Below are the code and all the weights of a small trained network. Each question names an input and a target symbol and asks about switching units off, where a switched-off unit gives its printed mean instead of its output.

import numpy as np


def w(rows, s, z=0):
    codes = np.array(rows[::2]) - 128.0
    scale = np.full(codes.shape[1], s)
    scale[-1] = z or s
    return codes * scale


def norm(h):
    return h / np.sqrt((h * h).mean(-1, keepdims=True) + 1e-5)


def f(y):
    return np.maximum(y, 0)


def softmax(a):
    e = np.exp(a - a.max(-1, keepdims=True))
    return e / e.sum(-1, keepdims=True)


def log_softmax(a):
    a = a - a.max(-1, keepdims=True)
    return a - np.log(np.exp(a).sum(-1, keepdims=True))


def net(x, mask):
    ids = ['ζηθλμπστω'.index(c) for c in x.split()]
    T = len(ids)
    res = E[ids] + P[:T]
    r = norm(res)
    for j in range(3):
        rows = slice(2 * j, 2 * j + 2)
        q, k, v = (r @ M[0][rows].T for M in (Q, K, V))
        z = softmax(np.where(np.tri(T) > 0, q @ k.T / 2**0.5, -1e9)) @ v
        o = O[0][rows]
        res = res + np.where(mask[j], z, o[:, -1]) @ o[:, :-1]
    y = f(norm(res) @ A[0][:, :-1].T + A[0][:, -1])
    res = res + np.where(mask[3:7], y, B[0][:, -1]) @ B[0][:, :-1]
    return log_softmax(norm(res)[-1] @ U[:, :-1].T + U[:, -1])


Q, K, V, O, A, B = {}, {}, {}, {}, {}, {}
E = w([
[111,145,83,180,163,78],'ζ',
[118,185,167,150,102,202],'η',
[115,188,92,185,132,153],'θ',
[137,212,197,130,126,4],'λ',
[76,168,103,91,50,114],'μ',
[77,83,201,140,175,93],'π',
[122,74,156,72,37,160],'σ',
[60,143,134,89,143,125],'τ',
[91,90,101,87,88,105],'ω',
],0.024)
P = w([
[11,171,161,173,2,56],'0',
[46,167,125,170,41,74],'1',
[51,168,116,162,63,96],'2',
[61,160,96,153,92,111],'3',
[67,158,87,140,108,125],'4',
[76,157,70,129,128,133],'5',
[94,153,75,104,131,153],'6',
[112,158,52,96,162,159],'7',
[128,153,54,85,173,168],'8',
[136,158,52,59,193,174],'9',
],0.0097)
Q[0] = w([
[54,141,119,99,132,133],'head 1',
[106,140,106,89,117,112],'head 1',
[177,111,184,112,139,67],'head 2',
[69,101,126,119,102,129],'head 2',
[70,136,160,81,90,169],'head 3',
[55,54,154,56,146,1],'head 3',
],0.029)
K[0] = w([
[139,151,136,102,227,161],'head 1',
[155,164,132,114,185,131],'head 1',
[141,135,204,204,115,54],'head 2',
[104,83,104,142,125,126],'head 2',
[114,163,147,33,115,203],'head 3',
[117,74,69,3,216,68],'head 3',
],0.03)
V[0] = w([
[149,59,243,192,213,143],'head 1',
[202,200,111,230,172,50],'head 1',
[49,220,202,121,225,108],'head 2',
[147,106,115,48,141,4],'head 2',
[182,101,191,151,218,95],'head 3',
[190,210,74,120,104,182],'head 3',
],0.029)
O[0] = w([
[74,84,212,223,104,117,72],'head 1',
[34,127,72,81,82,60,155],'head 1',
[206,123,151,142,79,4,152],'head 2',
[98,215,205,131,129,98,149],'head 2',
[129,90,99,29,139,48,1],'head 3',
[106,123,60,170,35,139,129],'head 3',
],0.019,0.033)
A[0] = w([
[69,68,190,106,108,243,136],'neuron 1',
[121,2,250,36,164,111,12],'neuron 2',
[237,46,164,105,168,102,2],'neuron 3',
[22,65,103,218,158,109,67],'neuron 4',
],0.03,0.0036)
B[0] = w([
[164,57,120,52,76,144,255],'neuron 1',
[76,94,97,253,76,163,168],'neuron 2',
[116,113,86,90,208,146,191],'neuron 3',
[68,154,130,150,180,78,196],'neuron 4',
],0.04,0.013)
U = w([
[50,163,46,74,115,94,137],'ζ',
[140,71,104,78,28,175,120],'η',
[78,213,48,137,60,183,93],'θ',
[46,154,132,42,116,73,136],'λ',
[134,178,84,132,191,171,8],'μ',
[28,91,153,190,168,136,141],'π',
[39,255,192,107,121,222,136],'σ',
[75,131,144,44,203,197,253],'τ',
[158,185,163,84,135,104,201],'ω',
],0.0076,0.0032)

Each question gives the input, a string of symbols that net reads in full, and the target symbol t.
The units are the heads (2 rows each of Q, K, V and O) and the neurons (one row each of A and B). Each row of codes is followed by its name. A weight is (code - 128) times the scale printed after its matrix; where a second scale follows, it is the last column's (O, A, B and U).
mask holds one flag per unit, heads first, then neurons. A switched-off unit (its flag False) gives its mean, the last column of its rows in O or B, instead of its output. The means were averaged over made-up inputs and are rounded, as every weight is.
A unit's drop is (log p(t) with every unit on - log p(t) with that unit switched off) / (log p(t) with every unit on - log p(t) with every unit switched off).
The circuit of an input: a set's keep is (log p(t) with only the set's units on - log p(t) with every unit switched off) / (log p(t) with every unit on - log p(t) with every unit switched off). Starting from all 7 units, units are removed one at a time, each time the one whose removal leaves the highest keep (on an exact tie, the one counted first), for as long as the keep stays at least 0.8.
circuit, biggest first: the units of the circuit, biggest drop first
unit that matters most: the unit with the biggest drop
k most important neurons: the k neurons with the biggest drops, biggest first
heads that matter: for each layer, one digit per head in row order, 1 if its drop is at least 0.15 and else 0, layers parted by /
drop of u: that unit's drop, to one decimal
input τ ω η θ τ σ, target τ: unit that matters most	head 1
input θ λ τ σ ω μ λ π τ θ, target ω: heads that matter	010
input θ ζ π ζ λ π η, target π: heads that matter	100
input ζ π η, target π: 2 most important neurons	neuron 4; neuron 1
input η μ η λ σ τ, target τ: heads that matter	101
input τ ω μ ω, target τ: circuit, biggest first	neuron 1; head 2
input π η π ζ η λ σ η μ, target η: circuit, biggest first	neuron 1; head 2
input η ζ μ λ λ ω π τ η, target ω: heads that matter	010
input σ η λ μ λ θ μ η π, target π: heads that matter	101
input σ τ λ, target ω: heads that matter	010
input μ λ θ ω μ η θ ζ, target ζ: heads that matter	100
input θ ζ η, target η: drop of head 3	0.2
input π θ τ ζ ω, target σ: drop of head 3	0.3
input ω ω θ π, target π: circuit, biggest first	head 1
input π ω ω μ θ ω, target σ: drop of head 2	0.3
